Below is a small trained network, with its code and all its weights. Each question gives an input and a target symbol and asks what happens when units are switched off, that is, made to give their printed mean instead of their output.

import numpy as np


def w(rows, s, z=0):
    codes = np.array(rows[::2]) - 128.0
    scale = np.full(codes.shape[1], s)
    scale[-1] = z or s
    return codes * scale


def f(y):
    return y / 2 * (1 + np.tanh(0.7978845608 * (y + 0.044715 * y**3)))


def softmax(a):
    e = np.exp(a - a.max(-1, keepdims=True))
    return e / e.sum(-1, keepdims=True)


def log_softmax(a):
    a = a - a.max(-1, keepdims=True)
    return a - np.log(np.exp(a).sum(-1, keepdims=True))


def net(x, mask):
    ids = ['βγδημξπστφψ'.index(c) for c in x.split()]
    T = len(ids)
    res = E[ids] + P[:T]
    r = res
    for j in range(3):
        rows = slice(4 * j, 4 * j + 4)
        q, k, v = (r @ M[0][rows].T for M in (Q, K, V))
        z = softmax(np.where(np.tri(T) > 0, q @ k.T / 4**0.5, -1e9)) @ v
        o = O[0][rows]
        res = res + np.where(mask[j], z, o[:, -1]) @ o[:, :-1]
    y = f(res @ A[0][:, :-1].T + A[0][:, -1])
    res = res + np.where(mask[3:15], y, B[0][:, -1]) @ B[0][:, :-1]
    return log_softmax(res[-1] @ U[:, :-1].T + U[:, -1])


Q, K, V, O, A, B = {}, {}, {}, {}, {}, {}
E = w([
[189,77,142,252,82,160,195,152,77,27],'β',
[107,90,26,95,128,138,25,5,122,63],'γ',
[147,93,222,233,58,91,212,86,141,100],'δ',
[86,195,105,56,169,44,153,144,90,36],'η',
[184,223,92,236,178,138,107,190,140,88],'μ',
[159,136,161,196,193,67,81,128,187,143],'ξ',
[144,179,122,193,74,186,178,86,130,133],'π',
[142,50,130,70,151,93,74,73,163,192],'σ',
[63,69,123,16,76,84,183,68,72,64],'τ',
[154,124,35,118,194,158,77,135,127,170],'φ',
[118,214,103,58,147,145,103,74,181,236],'ψ',
],0.014)
P = w([
[180,151,111,87,132,92,159,102,136,113],'0',
[79,134,107,117,135,120,92,137,134,121],'1',
[137,145,112,112,150,95,112,104,86,126],'2',
[124,104,113,112,142,160,171,158,163,150],'3',
[60,121,117,142,115,147,65,172,154,114],'4',
[145,148,137,114,143,128,75,99,58,149],'5',
[82,92,124,150,142,139,129,160,87,188],'6',
[71,100,92,129,152,142,159,169,184,110],'7',
[169,139,136,93,95,151,89,156,173,109],'8',
[163,147,156,143,131,117,68,109,32,160],'9',
[39,104,113,173,183,141,95,137,49,176],'10',
[5,113,93,153,122,118,115,187,177,114],'11',
[124,142,119,132,139,131,83,163,165,148],'12',
[197,104,133,133,132,112,138,187,79,109],'13',
],0.018)
Q[0] = w([
[146,128,107,120,171,103,156,101,18,144],'h0',
[8,145,92,109,139,84,119,100,106,36],'h0',
[112,145,141,136,177,113,134,74,48,145],'h0',
[156,182,114,95,100,73,86,49,81,68],'h0',
[129,97,118,124,141,135,86,95,154,160],'h1',
[144,123,124,166,101,164,144,103,141,160],'h1',
[109,125,127,161,77,122,133,107,135,142],'h1',
[107,163,132,154,132,141,78,158,123,128],'h1',
[173,97,164,163,103,210,140,195,255,207],'h2',
[126,167,112,109,91,107,72,73,155,47],'h2',
[81,139,99,136,136,106,146,65,95,129],'h2',
[221,146,150,129,122,122,131,93,54,187],'h2',
],0.016)
K[0] = w([
[119,143,127,106,104,128,142,139,236,95],'h0',
[255,167,134,89,132,99,148,63,109,111],'h0',
[169,103,104,100,118,160,135,155,193,98],'h0',
[163,116,82,117,170,114,210,91,173,123],'h0',
[140,82,117,101,143,156,110,106,146,148],'h1',
[123,124,119,163,110,156,143,107,128,155],'h1',
[126,119,141,146,101,122,137,112,129,134],'h1',
[125,147,104,153,144,128,85,131,115,147],'h1',
[46,118,160,164,124,149,83,154,49,160],'h2',
[172,112,96,136,179,104,197,83,93,155],'h2',
[219,120,147,86,118,164,140,130,159,94],'h2',
[60,88,109,127,132,166,158,172,226,109],'h2',
],0.019)
V[0] = w([
[128,17,143,62,148,47,122,182,122,182],'h0',
[69,177,215,62,85,77,148,117,80,136],'h0',
[97,225,210,164,214,107,120,162,212,179],'h0',
[109,142,138,123,133,163,213,129,138,137],'h0',
[111,159,164,175,127,155,124,104,144,123],'h1',
[143,99,127,132,106,143,178,92,134,142],'h1',
[130,124,157,148,117,86,142,157,133,102],'h1',
[125,103,122,119,122,139,89,133,151,147],'h1',
[171,146,184,163,168,113,90,128,162,144],'h2',
[98,58,197,172,90,120,122,7,174,118],'h2',
[153,79,161,142,185,100,115,191,106,48],'h2',
[143,155,115,163,78,147,166,201,60,94],'h2',
],0.012)
O[0] = w([
[76,138,73,164,204,51,148,100,74,132,31],'h0',
[108,161,205,190,192,136,114,95,74,198,97],'h0',
[38,201,157,135,108,133,88,54,194,115,19],'h0',
[89,104,160,171,182,144,127,177,210,152,114],'h0',
[157,133,98,34,165,102,122,138,112,129,149],'h1',
[95,173,119,140,165,107,97,180,122,115,136],'h1',
[119,157,60,99,157,165,98,101,145,172,138],'h1',
[144,186,117,118,144,115,193,158,110,117,108],'h1',
[125,169,127,105,121,108,59,91,167,57,113],'h2',
[107,156,142,71,185,106,48,199,93,119,253],'h2',
[166,91,105,69,221,130,165,72,146,52,101],'h2',
[150,12,163,147,131,150,138,124,154,112,101],'h2',
],0.011,0.0042)
A[0] = w([
[188,156,56,184,36,182,147,117,151,96,95],'n0',
[75,161,135,133,171,49,158,142,101,165,54],'n1',
[35,230,137,154,99,188,54,54,185,139,92],'n2',
[137,109,91,156,138,96,134,177,65,190,76],'n3',
[129,37,87,73,191,236,168,143,152,76,142],'n4',
[146,179,185,205,226,168,80,207,65,116,136],'n5',
[142,64,241,83,58,213,154,190,183,169,110],'n6',
[152,175,138,37,115,120,60,104,128,134,2],'n7',
[84,51,188,234,146,185,171,1,253,114,69],'n8',
[142,113,67,146,149,70,101,43,198,101,179],'n9',
[137,58,153,170,55,103,33,76,17,103,232],'n10',
[33,114,167,133,209,64,167,75,158,99,102],'n11',
],0.0058,0.0061)
B[0] = w([
[49,91,160,95,135,76,128,106,156,199,203],'n0',
[156,53,83,131,85,146,10,48,97,105,177],'n1',
[212,47,202,147,122,82,167,164,78,53,210],'n2',
[103,98,190,120,34,206,86,79,123,14,186],'n3',
[212,206,228,156,124,2,94,56,148,193,219],'n4',
[46,80,122,42,77,120,176,75,158,156,240],'n5',
[127,123,25,210,177,150,59,79,101,55,253],'n6',
[60,81,114,207,125,166,199,151,141,88,151],'n7',
[161,231,117,37,120,161,90,135,50,169,205],'n8',
[54,81,144,154,130,185,208,150,90,117,183],'n9',
[137,191,109,119,164,140,179,157,217,165,212],'n10',
[217,178,84,148,127,179,147,155,130,110,170],'n11',
],0.0065,0.012)
U = w([
[184,54,130,156,160,55,137,135,124,141,90],'β',
[188,92,106,89,77,118,158,234,87,124,95],'γ',
[74,91,192,72,211,90,112,190,154,153,253],'δ',
[142,150,145,168,184,156,193,137,98,181,174],'η',
[143,105,158,88,75,136,112,86,149,122,28],'μ',
[114,90,148,166,163,123,191,150,112,44,119],'ξ',
[131,76,96,216,112,186,92,174,162,142,171],'π',
[98,122,65,155,142,25,93,116,58,139,68],'σ',
[116,2,157,150,121,135,148,121,63,145,34],'τ',
[94,56,63,160,104,49,227,139,188,183,172],'φ',
[108,110,208,195,81,57,129,177,99,166,101],'ψ',
],0.003,0.0045)

Each question gives the input, a string of symbols that net reads in full, and the target symbol t.
The units are the heads (4 rows each of Q, K, V and O) and the neurons (one row each of A and B). Each row of codes is followed by its name. A weight is (code - 128) times the scale printed after its matrix; where a second scale follows, it is the last column's (O, A, B and U).
mask holds one flag per unit, heads first, then neurons. A switched-off unit (its flag False) gives its mean, the last column of its rows in O or B, instead of its output. The means were averaged over made-up inputs and are rounded, as every weight is.
A unit's drop is (log p(t) with every unit on - log p(t) with that unit switched off) / (log p(t) with every unit on - log p(t) with every unit switched off).
The circuit of an input: a set's keep is (log p(t) with only the set's units on - log p(t) with every unit switched off) / (log p(t) with every unit on - log p(t) with every unit switched off). Starting from the 12 units with the biggest drops (on a tie, the unit counted first), units are removed one at a time, each time the one whose removal leaves the highest keep (on an exact tie, the one counted first), for as long as the keep stays at least 0.8.
circuit, biggest first: the units of the circuit, biggest drop first
most important unit: the unit with the biggest drop
top k neurons: the k neurons with the biggest drops, biggest first
heads that matter: for each layer, one digit per head in row order, 1 if its drop is at least 0.15 and else 0, layers parted by /
drop of u: that unit's drop, to one decimal
input μ δ μ δ δ δ γ ψ η γ η β, target γ: circuit, biggest first => (h0)
input π β η φ π π δ ξ π σ, target ξ: heads that matter => 101
input ψ τ σ τ φ γ δ η δ γ β δ φ, target β: heads that matter => 101
input π δ γ, target π: circuit, biggest first => (h0, h2, n6)
input δ δ φ τ δ δ π ψ δ ξ η β, target ξ: heads that matter => 101
input τ π δ δ β δ δ δ γ, target τ: circuit, biggest first => (h0, n3, h2)
input γ π μ β ψ η η γ γ β β τ δ, target β: heads that matter => 101
input μ σ η ψ π ξ, target ψ: heads that matter => 101
input β φ φ β σ δ φ γ π ξ ψ β δ π, target β: heads that matter => 101
input δ μ μ δ η η δ π δ γ π, target δ: heads that matter => 001
input δ δ π σ η β, target σ: circuit, biggest first => (h0, h2)
input δ δ δ δ ψ φ σ η β δ ξ π γ, target δ: circuit, biggest first => (h2, h0)
input γ δ μ δ, target δ: circuit, biggest first => (h2, h1)
input η δ η δ η τ, target η: most important unit => h2
input ψ π φ δ μ π π δ, target π: circuit, biggest first => (h0, n6, h2)
input β τ δ, target β: circuit, biggest first => (h2, h0, n4)
input δ φ γ ψ δ η π τ η ψ, target τ: circuit, biggest first => (h0, h2, n3, n1)
input μ δ δ ψ π δ π η δ π, target η: circuit, biggest first => (h2, h0, n8)
input β φ η π π σ γ, target β: circuit, biggest first => (h2, n4, h0)
input η δ γ ξ δ φ γ δ, target φ: circuit, biggest first => (h2, h0, n0)
input η φ δ μ σ σ δ δ π ξ σ γ σ, target σ: circuit, biggest first => (h0)
input σ δ σ η, target σ: circuit, biggest first => (h0, h2)
input η γ η, target η: heads that matter => 111
input δ φ π γ η μ δ δ ψ ψ δ, target ψ: top 2 neurons => (n2, n6)
input ξ δ η μ δ η ξ, target δ: drop of n6 => 0.1
input φ ψ γ δ η δ δ π γ φ δ γ, target φ: drop of n9 => 0.0
input τ δ γ σ σ η τ η ξ, target τ: drop of h2 => 0.2
